Below are the code and all the weights of a small trained network. Each question names an input and a class and asks about switching units off, where a switched-off unit gives its printed mean instead of its output.

import numpy as np


def w(rows, s, z=0):
    codes = np.array(rows[::2]) - 128.0
    scale = np.full(codes.shape[1], s)
    scale[-1] = z or s
    return codes * scale


def norm(h):
    return h / np.sqrt((h * h).mean(-1, keepdims=True) + 1e-5)


def f(y):
    return y / 2 * (1 + np.tanh(0.7978845608 * (y + 0.044715 * y**3)))


def log_softmax(a):
    a = a - a.max(-1, keepdims=True)
    return a - np.log(np.exp(a).sum(-1, keepdims=True))


def net(x, mask):
    res = np.array(x, float).reshape(1, 4) / 4 @ E
    u = 0
    for l in range(2):
        y = f(norm(res) @ A[l][:, :-1].T + A[l][:, -1])
        res = res + np.where(mask[u : u + 15], y, B[l][:, -1]) @ B[l][:, :-1]
        u += 15
    return log_softmax(norm(res)[-1] @ U[:, :-1].T + U[:, -1])


A, B = {}, {}
E = w([
[138,93,154,107,157,83,112],'x0',
[91,59,89,134,110,31,123],'x1',
[112,2,181,65,23,154,158],'x2',
[67,169,107,47,72,70,105],'x3',
],0.0099)
A[0] = w([
[148,145,155,139,166,238,135,155],'L0N1',
[124,79,150,32,93,72,109,66],'L0N2',
[131,64,151,86,127,93,133,143],'L0N3',
[122,104,99,174,107,181,153,44],'L0N4',
[161,138,140,131,174,175,124,36],'L0N5',
[144,16,151,143,73,248,139,145],'L0N6',
[131,71,128,118,61,149,124,67],'L0N7',
[122,131,131,139,190,194,105,27],'L0N8',
[139,128,122,106,121,127,113,78],'L0N9',
[119,177,115,103,49,158,125,69],'L0N10',
[123,92,106,207,144,41,139,28],'L0N11',
[149,81,162,124,170,145,117,58],'L0N12',
[118,113,137,51,85,92,143,89],'L0N13',
[129,80,137,131,74,236,143,24],'L0N14',
[137,115,136,162,104,229,141,3],'L0N15',
],0.017,0.0045)
B[0] = w([
[186,163,205,156,129,163,96,206],'L0N1',
[121,140,185,98,51,47,125,216],'L0N2',
[90,124,150,90,146,108,210,190],'L0N3',
[150,152,141,70,88,101,49,150],'L0N4',
[124,159,174,151,109,101,146,159],'L0N5',
[64,31,146,148,157,244,136,250],'L0N6',
[166,162,129,233,103,123,205,186],'L0N7',
[109,142,161,183,103,118,159,159],'L0N8',
[123,139,130,119,129,113,122,126],'L0N9',
[91,148,91,79,203,153,166,168],'L0N10',
[132,82,75,185,154,92,90,174],'L0N11',
[111,124,114,72,193,113,184,151],'L0N12',
[81,164,147,139,65,104,79,194],'L0N13',
[148,63,144,112,95,170,2,194],'L0N14',
[161,145,152,94,137,168,46,174],'L0N15',
],0.029,0.015)
A[1] = w([
[153,196,114,78,103,109,149,145],'L1N1',
[199,195,147,143,130,146,155,79],'L1N2',
[204,103,2,182,157,70,59,79],'L1N3',
[176,135,134,128,152,131,135,85],'L1N4',
[104,110,134,156,107,121,169,79],'L1N5',
[108,161,74,104,160,145,117,143],'L1N6',
[107,49,88,144,170,125,98,171],'L1N7',
[157,159,156,153,158,131,136,51],'L1N8',
[172,163,125,117,110,57,165,150],'L1N9',
[237,189,166,145,114,119,175,54],'L1N10',
[199,106,80,50,121,231,97,1],'L1N11',
[115,173,50,40,175,186,155,127],'L1N12',
[136,74,77,57,209,147,238,118],'L1N13',
[127,83,149,113,187,187,161,99],'L1N14',
[133,60,124,177,41,180,167,88],'L1N15',
],0.021,0.0046)
B[1] = w([
[127,120,90,169,97,86,65,181],'L1N1',
[133,100,168,186,156,88,192,190],'L1N2',
[132,253,112,41,216,163,165,254],'L1N3',
[122,144,149,128,132,116,146,138],'L1N4',
[116,91,126,92,152,135,149,174],'L1N5',
[115,155,103,154,116,168,169,172],'L1N6',
[138,167,104,150,174,75,120,235],'L1N7',
[138,129,156,160,140,114,173,167],'L1N8',
[135,153,104,95,136,148,32,191],'L1N9',
[135,115,160,189,104,50,163,196],'L1N10',
[145,146,158,144,143,189,52,202],'L1N11',
[77,130,90,196,59,195,172,192],'L1N12',
[163,47,35,142,117,92,105,178],'L1N13',
[169,155,106,153,97,70,29,215],'L1N14',
[162,153,116,56,153,151,233,244],'L1N15',
],0.036,0.0098)
U = w([
[79,160,16,194,83,183,148,24],'0',
[89,63,156,28,85,145,248,130],'1',
[131,234,55,85,229,100,146,194],'2',
[155,155,198,224,146,64,170,228],'3',
[173,99,178,122,162,250,39,152],'4',
[70,178,123,84,56,18,66,78],'5',
[174,23,27,110,192,94,129,3],'6',
],0.017,0.0025)

Each question gives the input, the list of numbers given to net, and the class t.
The units are the neurons (one row each of A and B). Each row of codes is followed by its name. A weight is (code - 128) times the scale printed after its matrix; where a second scale follows, it is the last column's (A, B and U).
mask holds one flag per neuron, layer by layer. A switched-off neuron (its flag False) gives its mean, the last column of its row in B, instead of its output. The means were averaged over made-up inputs and are rounded, as every weight is.
A unit's drop is (log p(t) with every unit on - log p(t) with that unit switched off) / (log p(t) with every unit on - log p(t) with every unit switched off).
The circuit of an input: a set's keep is (log p(t) with only the set's units on - log p(t) with every unit switched off) / (log p(t) with every unit on - log p(t) with every unit switched off). Starting from the 12 units with the biggest drops (on a tie, the unit counted first), units are removed one at a time, each time the one whose removal leaves the highest keep (on an exact tie, the one counted first), for as long as the keep stays at least 0.8.
circuit, biggest first: the units of the circuit, biggest drop first
most important unit: the unit with the biggest drop
k most important neurons: the k neurons with the biggest drops, biggest first
top k neurons in layer l: the k neurons of layer l with the biggest drops, biggest first
drop when u is switched off: that unit's drop, to one decimal
input [-6,2,-5,-2], class 3: most important unit -> L0N6
input [-3,5,0,-4], class 2: 2 most important neurons -> (L0N11 L1N3)
input [-1,6,-1,-6], class 2: circuit, biggest first -> (L0N11 L1N3)
input [-1,-8,-2,7], class 0: top 2 neurons in layer 0 -> (L0N10 L0N7)
input [7,-4,-7,5], class 3: top 2 neurons in layer 0 -> (L0N11 L0N14)
input [5,-1,-7,-1], class 3: 2 most important neurons -> (L0N6 L0N14)
input [7,8,5,4], class 5: 2 most important neurons -> (L0N6 L0N2)
input [5,-2,5,6], class 5: 2 most important neurons -> (L0N2 L0N13)
input [2,2,4,5], class 5: 2 most important neurons -> (L0N2 L0N6)
input [4,7,7,-7], class 6: top 2 neurons in layer 1 -> (L1N13 L1N14)
input [-5,-4,-1,5], class 0: 2 most important neurons -> (L0N10 L1N12)
input [5,1,0,-1], class 6: 3 most important neurons -> (L0N3 L1N13 L0N12)
input [-1,1,-1,1], class 2: top 2 neurons in layer 0 -> (L0N6 L0N3)
input [7,7,-1,2], class 5: circuit, biggest first -> (L0N2)
input [-2,5,-2,-8], class 2: drop when L0N11 is switched off -> 1.0
input [7,8,-1,3], class 5: drop when L0N6 is switched off -> 0.2
input [8,0,8,7], class 1: drop when L1N7 is switched off -> 0.1
